[-47 0 26 33 40 -58 214 -76 -108 -55 138 1 25 18 -8 19 93 92 -326 5 -2 -9]
U
[-80 -2 -7 2 -45 -86 159 -32 -86 -18 133 25 16 103 19 -7 89 99 -297 -13 13 31]
U
[-54 16 70 40 -21 -100 128 -63 -49 -77 79 195 -5 -12 33 23 190 132 -411 91 -38 -92]
V
[-12 -16 -87 27 -64 -80 -31 8 -65 -51 18 54 28 -13 -61 -1 184 -11 -438 -68 -37 -3]
L
[87 8 21 113 -38 -207 110 8 89 7 -14 262 -7 -39 36 7 187 63 -233 239 -72 -114]
S
[79 -28 51 44 -40 -209 74 20 26 -98 18 235 -30 23 12 39 191 95 -261 173 -26 -120]
S
[-27 10 19 -21 0 -31 112 -14 -96 40 110 -25 -30 9 -11 -72 62 79 -253 -11 26 -30]
U
[7 -30 71 30 -20 -152 165 -6 -63 -42 120 225 -38 21 24 -16 159 77 -395 108 -30 5]
V
[52 -48 59 84 -31 -155 130 0 15 19 -8 275 -33 1 47 38 248 88 -360 118 -48 -21]
S
[54 -40 41 152 -46 -234 108 -26 -64 -56 14 263 -63 9 33 31 281 86 -508 110 -43 -119]
S
[70 -20 -5 -3 -103 -93 -115 16 -124 -100 55 62 -11 5 -90 -19 168 17 -352 -103 -17 -68]
L
[-89 -28 40 8 0 -68 117 9 -114 -36 149 -11 20 -48 -13 8 75 93 -338 -67 22 17]
U
[-25 -45 29 -11 -87 -88 -134 -9 -89 -77 -25 122 -34 -53 -106 4 108 -87 -307 -104 -84 -44]
L
[-37 -48 67 52 -39 -137 141 -74 -81 -49 116 218 -67 -116 13 27 176 166 -545 95 -65 0]
V
[-65 -48 29 22 -15 -88 127 -40 -110 -3 139 -13 18 46 -26 -51 149 70 -395 -3 7 -28]
U
[61 10 81 100 -5 -167 90 39 44 -22 58 252 11 65 39 64 138 57 -79 236 -55 -93]
S
[-34 -31 116 46 -74 -94 47 -7 -108 -38 55 121 -28 -5 -71 24 213 81 -463 2 -19 -283]
L
[-59 -29 117 49 -25 -121 154 -37 -38 -44 81 301 -111 45 48 -42 211 128 -454 81 -63 10]
V
[24 -33 42 64 -71 -171 145 -12 -67 -65 65 218 -55 -12 0 -3 215 126 -642 29 -48 -20]
V
[37 -26 63 46 -31 -113 108 -55 -71 -27 89 202 -66 -22 -9 -24 208 115 -562 98 -15 -7]
V
[38 -22 -7 -93 -47 -79 132 -26 -132 -81 151 -13 1 -29 20 52 123 103 -562 26 -2 -22]
U
[-16 -26 52 32 -46 -129 167 -30 -53 -31 91 167 8 -3 0 9 144 189 -473 83 -31 -4]
V
[-32 -76 -6 49 -37 -50 84 -21 -120 -4 144 -150 45 -4 -79 -26 97 65 -459 -2 50 1]
U
[69 -40 -9 54 -43 -128 97 20 -34 -28 43 173 -74 -4 -10 21 295 59 -416 135 -67 -86]
S
[53 -55 64 92 -68 -158 71 -5 -41 -7 52 304 -81 -48 -5 3 304 71 -513 84 -201 -130]
S
[24 -74 -14 -17 -113 25 -93 10 -87 -60 -43 58 -8 1 -63 -94 97 -167 -253 -65 -30 -56]
L
[-62 -71 21 -14 46 5 111 -28 -95 -13 133 -49 8 31 19 16 91 79 -231 -43 17 15]
U
[-66 0 26 -35 -56 -129 -119 27 -84 -150 -49 104 29 -34 -59 -12 173 -28 -445 -197 -11 -13]
L
[-134 -12 91 117 -23 -135 180 -10 -38 -75 113 214 -97 0 27 -22 161 128 -452 34 -36 11]
V
[-31 -31 23 -5 -44 -82 87 -45 -118 -29 159 -106 -7 -13 -51 2 57 114 -414 31 57 3]
U
[4 -27 75 96 -11 -131 161 -74 -132 -138 78 256 -57 14 15 -23 215 149 -469 101 -1 9]
V
[-15 -23 50 -38 -68 -53 -15 -7 -31 -97 -6 126 -66 13 -10 -9 54 -8 -295 -8 -29 -28]
L
[80 -30 69 93 -53 -178 82 -17 12 -11 20 211 -13 14 4 11 144 37 -380 204 -48 -100]
S
[-7 -24 61 67 -22 -61 128 -33 -72 -20 67 226 -48 -12 -1 18 213 103 -536 65 -56 -23]
V
[17 -44 69 160 2 -180 20 29 30 106 45 279 -46 77 71 -16 191 54 -40 174 -11 -99]
S
[67 -55 -2 -21 -60 -113 -84 7 -153 -63 19 88 -29 -6 -98 -45 187 -21 -429 -146 -93 -70]
L
[85 -50 58 64 -54 -151 95 -26 -35 -25 22 296 -77 -11 85 20 334 89 -560 141 -118 -100]
S
[-37 -36 28 -48 -38 -55 -48 124 -41 -40 -18 85 -7 -15 -5 -12 101 -3 -125 -40 -6 -48]
L

[90 55 31 -80 -52 -20 -42 -11 -20 58 6 -227 94 54 -72 -156 -13 78 -6 180 545 -42]
zr
[101 -122 27 48 -53 19 -25 -81 -18 113 -33 -208 15 -33 -101 -156 -135 73 81 80 123 -4]
jg
[-6 29 38 -37 32 -12 92 210 3 133 35 -44 -36 -200 19 96 -109 -51 123 54 47 101]
tj
[-80 186 -100 -18 -8 -30 -50 -37 16 -33 -24 134 -121 251 75 521 56 303 -334 -161 225 -130]
jg
[-43 43 -141 -8 -1 -119 16 -46 -30 6 47 58 -60 10 -100 545 -47 181 -32 23 101 23]
tj
[55 -53 -47 82 -124 -12 -34 6 -29 192 54 -102 -67 -68 -60 43 -70 39 77 183 88 -8]
tj
[4 81 -84 -73 -6 -57 65 -33 -15 30 92 -35 -75 -77 -41 325 -44 219 77 111 118 -53]
tj
[-185 207 -292 265 178 -139 38 -51 32 -51 39 453 -187 38 14 403 137 165 -152 -307 -17 84]
tj
[-18 -48 -98 -24 35 -112 1 35 40 -81 -28 101 -46 -58 -22 424 -25 -124 99 -78 -132 13]
tj
[-2 72 -5 13 -8 -28 -76 7 39 95 59 28 -123 -116 -16 70 -57 67 101 7 -43 19]
tj
[43 75 -17 -12 -50 99 13 20 -57 -116 -47 -103 -9 -3 10 -91 44 107 0 -45 97 -32]
jg
[-37 69 104 -44 -32 -56 82 85 -62 -88 -26 -259 76 -131 1 297 -63 -139 181 171 -30 73]
tj
[60 8 -100 47 -25 -65 21 -33 -64 98 12 -44 44 7 57 -86 136 88 128 14 130 115]
zr
[123 -2 20 -38 19 -50 16 98 -17 63 13 -85 -8 -63 -9 214 -94 -96 91 197 19 410]
tj
[65 14 -9 -117 16 -39 -107 -14 -159 79 53 171 -39 10 -3 168 -48 18 164 30 49 -72]
tj
[-6 -21 99 -55 33 102 -11 61 94 -25 43 -343 40 -211 -44 206 -145 -66 49 255 2 -13]
tj
[44 66 -77 25 44 -38 35 126 -2 -17 32 19 -43 -116 33 130 -49 57 119 -27 98 140]
tj
[-53 29 -44 -47 1 19 329 22 38 -85 40 13 19 -35 45 131 26 54 83 -181 162 59]
tj
[-19 -15 141 11 -81 103 138 18 -90 -78 -68 -315 68 -111 35 -263 -1 0 132 18 -14 97]
jg
[-174 132 14 -21 -83 -62 -24 -31 -77 -153 -20 -57 -25 147 -21 169 45 274 -144 -187 121 52]
jg
[-172 7 -41 57 2 89 -45 177 -22 132 55 -133 3 -314 -37 52 -43 -39 237 125 -181 60]
tj
[178 58 -44 -34 -1 71 -1 -1 36 66 25 -143 83 -283 -78 -156 -41 -55 174 294 34 167]
tj
[7 132 126 -58 52 145 -66 59 -30 -27 -56 -137 -61 -175 -77 -46 -92 123 79 62 68 53]
dp
[-116 15 -11 -3 -65 -185 -109 -36 5 -27 41 116 -51 132 18 545 -48 172 -166 20 191 -122]
tj
[-211 127 -73 14 49 7 -56 28 -60 -34 75 -168 -108 -27 -32 175 -33 277 -215 140 261 -58]
tj
[15 54 172 -108 -76 130 -33 42 -49 -38 -74 -293 53 22 -8 173 -103 -38 -51 1 100 -87]
jg
[-63 142 -77 87 -31 -42 -4 37 -8 13 23 -37 -10 113 -24 199 -105 222 -67 23 173 -50]
zr
[-36 114 38 -18 -11 28 2 63 -17 69 -10 -64 -72 -288 -5 94 -90 68 67 210 -13 106]
tj
[-26 124 -144 -45 -4 205 39 67 28 61 -11 -309 -22 -232 -37 -425 -11 -44 124 67 -52 275]
dp
[-31 89 -26 -10 -49 72 16 -61 -49 -47 194 -239 -39 -127 -7 -95 18 43 178 197 91 15]
tj
[183 -9 116 -93 -10 80 -66 -53 20 269 34 -108 13 -164 -35 -275 -63 121 167 180 -56 55]
tj
[55 76 -7 5 -127 35 -32 -9 47 27 496 -209 -111 -168 -54 -6 -83 -106 186 150 -28 79]
tj
[35 33 58 -52 -56 -50 -62 47 80 1 75 -1 -31 -48 -11 371 -101 -46 109 -114 -11 -178]
tj
[53 60 67 -27 -5 19 -155 25 102 68 -51 -93 76 101 5 112 -124 81 -103 266 91 -160]
tj
[-23 -20 -94 75 36 -41 -33 33 36 65 57 78 -56 -113 -129 -57 -60 66 164 19 -22 92]
tj
[-35 1 1 -65 -72 -169 -165 -43 8 82 78 332 -136 119 56 545 -112 189 -117 -57 116 -143]
tj
[54 30 -45 -84 -30 -37 -4 6 -2 148 24 9 -29 -34 128 163 -107 44 41 152 65 6]
tj

[-79 165 239 62 -20 -29 -31 89 -71 26 -35 352 -61 74 -9 63 -59 13 -94 130 -74 -35]
gs
[-213 112 71 -6 54 65 -59 69 25 45 -63 239 -20 -23 -14 11 -78 40 -56 -118 -198 -35]
gs
[27 34 -134 -85 -28 -105 -10 100 5 262 -34 76 20 -65 83 -88 -62 35 -43 -212 104 -5]
Bt
[-116 -9 48 101 -78 28 -10 -83 -57 -31 -44 -9 -20 -13 -3 12 -11 -20 -98 5 -234 32]
nf
[52 -58 -94 -7 -25 -61 -6 14 12 92 3 -226 31 -69 58 -62 32 3 -23 -70 126 -52]
Bt
[-102 18 136 -5 69 32 -54 -59 -16 45 -68 254 0 -37 57 -10 139 13 -107 -164 -11 -107]
hh
[12 66 66 129 -81 0 37 54 -28 -49 -9 -40 -27 96 3 21 -54 16 -31 63 -121 21]
gs
